(in the rows, 128 means zero)
Each row is followed by its class.
147; 132; 109; 132; 131; 150; 121; 77; 166; 98; 107; 135; 136; 115; 113; 131; 128; 140; 85; 127; 124; 166; 114; 124; 118; 142; 124; 137; 127; 121; 114; 134; 149; 125; 132; 158; 145; 132; 119; 141; 131; 138; 134; 128; 123; 114; 116; 107; 140; 111	Z
135; 146; 113; 124; 146; 150; 124; 140; 158; 125; 119; 141; 144; 114; 113; 133; 133; 120; 68; 105; 131; 170; 138; 115; 124; 138; 127; 127; 131; 134; 157; 131; 145; 141; 138; 142; 138; 125; 128; 121; 124; 134; 128; 125; 139; 97; 104; 128; 121; 118	U
142; 154; 121; 125; 141; 154; 133; 93; 173; 103; 114; 133; 141; 108; 122; 129; 125; 144; 97; 125; 144; 164; 121; 130; 117; 155; 129; 123; 120; 131; 132; 118; 148; 121; 116; 154; 136; 129; 101; 135; 120; 113; 126; 127; 140; 132; 114; 134; 127; 128	F
148; 136; 84; 124; 148; 145; 132; 115; 167; 66; 105; 133; 138; 114; 122; 128; 127; 138; 86; 137; 121; 144; 129; 121; 117; 141; 127; 129; 149; 125; 121; 127; 157; 128; 121; 150; 141; 130; 108; 134; 132; 141; 119; 129; 135; 107; 123; 130; 133; 126	F
159; 149; 109; 121; 134; 150; 140; 167; 183; 88; 122; 126; 147; 109; 114; 149; 133; 147; 32; 112; 108; 131; 157; 125; 101; 139; 138; 132; 130; 115; 136; 111; 150; 151; 116; 132; 146; 141; 131; 97; 115; 135; 126; 132; 128; 97; 122; 116; 115; 120	V
140; 143; 121; 98; 147; 150; 126; 149; 140; 109; 129; 127; 141; 113; 124; 140; 135; 125; 82; 112; 107; 152; 155; 111; 123; 127; 108; 134; 126; 138; 147; 140; 140; 133; 130; 135; 157; 140; 139; 99; 141; 133; 128; 123; 123; 88; 139; 119; 122; 117	W
142; 147; 103; 119; 152; 162; 124; 122; 163; 125; 123; 134; 141; 104; 119; 132; 134; 139; 64; 121; 123; 178; 122; 119; 119; 153; 121; 129; 130; 106; 121; 125; 151; 130; 132; 141; 114; 123; 114; 126; 126; 140; 123; 127; 141; 88; 113; 98; 127; 115	W
142; 145; 112; 128; 124; 149; 128; 150; 156; 121; 133; 133; 139; 127; 153; 130; 133; 131; 62; 119; 120; 136; 145; 115; 122; 133; 124; 111; 122; 120; 138; 123; 150; 147; 118; 133; 150; 127; 132; 100; 116; 66; 130; 128; 128; 98; 123; 125; 123; 116	V
149; 131; 126; 123; 139; 139; 126; 95; 152; 122; 93; 131; 132; 124; 125; 130; 132; 132; 128; 139; 128; 150; 115; 130; 124; 141; 122; 134; 129; 122; 109; 115; 148; 117; 117; 132; 130; 124; 109; 154; 137; 128; 127; 136; 131; 155; 119; 109; 130; 119	Z
134; 140; 129; 127; 144; 150; 130; 129; 152; 100; 118; 131; 135; 103; 114; 130; 124; 140; 85; 126; 112; 141; 149; 132; 127; 135; 128; 127; 133; 132; 119; 126; 151; 139; 114; 129; 160; 130; 132; 120; 132; 133; 123; 129; 116; 119; 125; 116; 126; 128	V
137; 136; 115; 129; 141; 140; 127; 84; 170; 105; 119; 133; 125; 109; 114; 120; 127; 143; 105; 134; 121; 151; 128; 119; 121; 170; 135; 123; 131; 134; 125; 127; 148; 133; 132; 138; 138; 134; 114; 126; 115; 129; 125; 132; 138; 123; 126; 127; 117; 122	F
135; 137; 113; 103; 146; 158; 136; 95; 167; 126; 102; 140; 123; 100; 121; 130; 121; 141; 91; 143; 134; 186; 123; 126; 121; 164; 114; 128; 132; 123; 123; 129; 142; 127; 130; 144; 128; 123; 119; 133; 124; 149; 124; 131; 136; 99; 122; 128; 128; 121	Z
137; 131; 124; 132; 128; 155; 134; 153; 152; 116; 130; 126; 135; 121; 123; 141; 138; 130; 73; 116; 127; 146; 131; 122; 129; 132; 123; 136; 128; 116; 123; 115; 131; 134; 126; 135; 137; 132; 128; 98; 120; 143; 125; 132; 118; 99; 110; 131; 121; 120	W
139; 150; 115; 118; 147; 162; 123; 169; 169; 104; 125; 142; 144; 125; 116; 141; 136; 137; 41; 112; 120; 148; 141; 112; 123; 138; 140; 118; 138; 133; 130; 127; 142; 153; 122; 160; 154; 124; 134; 95; 132; 139; 116; 135; 127; 102; 120; 116; 120; 121	W
179; 122; 120; 119; 140; 138; 143; 82; 173; 115; 110; 128; 150; 120; 124; 128; 122; 144; 113; 162; 127; 145; 112; 126; 117; 141; 137; 124; 131; 125; 119; 121; 161; 134; 121; 145; 134; 140; 99; 143; 112; 114; 123; 138; 141; 134; 130; 123; 136; 137	F
143; 131; 113; 129; 140; 157; 126; 92; 166; 128; 110; 142; 146; 112; 123; 132; 131; 141; 69; 138; 125; 176; 121; 117; 137; 150; 122; 129; 137; 118; 122; 135; 155; 135; 122; 138; 142; 117; 115; 163; 125; 149; 119; 130; 137; 119; 119; 126; 126; 126	Z
141; 142; 121; 114; 138; 146; 85; 149; 158; 114; 128; 132; 134; 118; 120; 134; 126; 136; 84; 131; 136; 129; 120; 125; 136; 145; 128; 125; 126; 113; 111; 122; 147; 144; 112; 133; 136; 124; 113; 121; 122; 137; 131; 138; 118; 116; 118; 124; 129; 137	J
138; 140; 109; 119; 133; 141; 133; 132; 151; 95; 129; 147; 135; 113; 124; 139; 134; 141; 83; 125; 111; 119; 147; 121; 129; 129; 134; 129; 144; 140; 119; 132; 147; 144; 128; 130; 140; 135; 117; 133; 119; 133; 123; 133; 112; 120; 118; 123; 123; 132	J
145; 144; 109; 126; 132; 160; 127; 134; 154; 111; 126; 131; 148; 116; 133; 133; 137; 131; 55; 117; 124; 146; 147; 110; 127; 139; 117; 120; 132; 181; 140; 131; 148; 141; 111; 140; 145; 138; 134; 116; 119; 140; 126; 130; 122; 85; 120; 125; 116; 120	W
141; 140; 115; 124; 134; 147; 126; 98; 172; 118; 115; 135; 138; 115; 121; 131; 134; 167; 91; 129; 126; 139; 143; 141; 116; 147; 131; 112; 133; 132; 117; 119; 161; 133; 121; 127; 135; 132; 138; 140; 120; 125; 172; 128; 144; 126; 130; 136; 134; 125	F
132; 137; 125; 124; 148; 148; 125; 100; 157; 119; 88; 130; 129; 122; 121; 135; 139; 121; 118; 128; 147; 162; 136; 128; 109; 138; 127; 127; 125; 123; 133; 133; 156; 122; 113; 137; 124; 132; 117; 129; 138; 127; 126; 126; 137; 119; 126; 127; 125; 112	Z
145; 151; 114; 116; 149; 156; 158; 133; 175; 121; 118; 138; 136; 103; 108; 132; 140; 141; 48; 116; 118; 156; 138; 127; 119; 155; 126; 130; 131; 212; 141; 126; 155; 138; 146; 141; 168; 135; 126; 110; 124; 162; 125; 138; 129; 100; 127; 115; 123; 122	J
131; 142; 121; 146; 134; 152; 128; 146; 140; 116; 132; 146; 138; 112; 116; 126; 135; 125; 75; 110; 113; 135; 129; 117; 119; 125; 125; 125; 124; 111; 143; 133; 140; 133; 140; 131; 142; 125; 132; 110; 124; 133; 127; 133; 125; 105; 124; 94; 128; 126	W
139; 138; 111; 141; 88; 151; 130; 78; 171; 123; 109; 139; 119; 114; 122; 130; 132; 138; 91; 123; 129; 167; 136; 128; 119; 143; 124; 131; 125; 116; 122; 132; 155; 139; 130; 135; 132; 124; 115; 145; 123; 128; 129; 131; 134; 119; 125; 128; 130; 128	Z
125; 125; 123; 127; 157; 153; 123; 73; 152; 114; 101; 126; 142; 126; 131; 125; 131; 141; 129; 138; 129; 167; 140; 140; 124; 142; 119; 128; 131; 126; 116; 149; 155; 120; 123; 136; 130; 125; 128; 143; 132; 130; 123; 120; 139; 123; 144; 126; 122; 135	Z
144; 141; 113; 128; 137; 158; 129; 102; 171; 119; 114; 135; 129; 119; 120; 147; 135; 136; 111; 140; 137; 152; 115; 123; 128; 154; 125; 126; 134; 122; 134; 137; 152; 136; 136; 129; 148; 137; 112; 139; 126; 140; 124; 132; 132; 127; 129; 129; 128; 110	Z
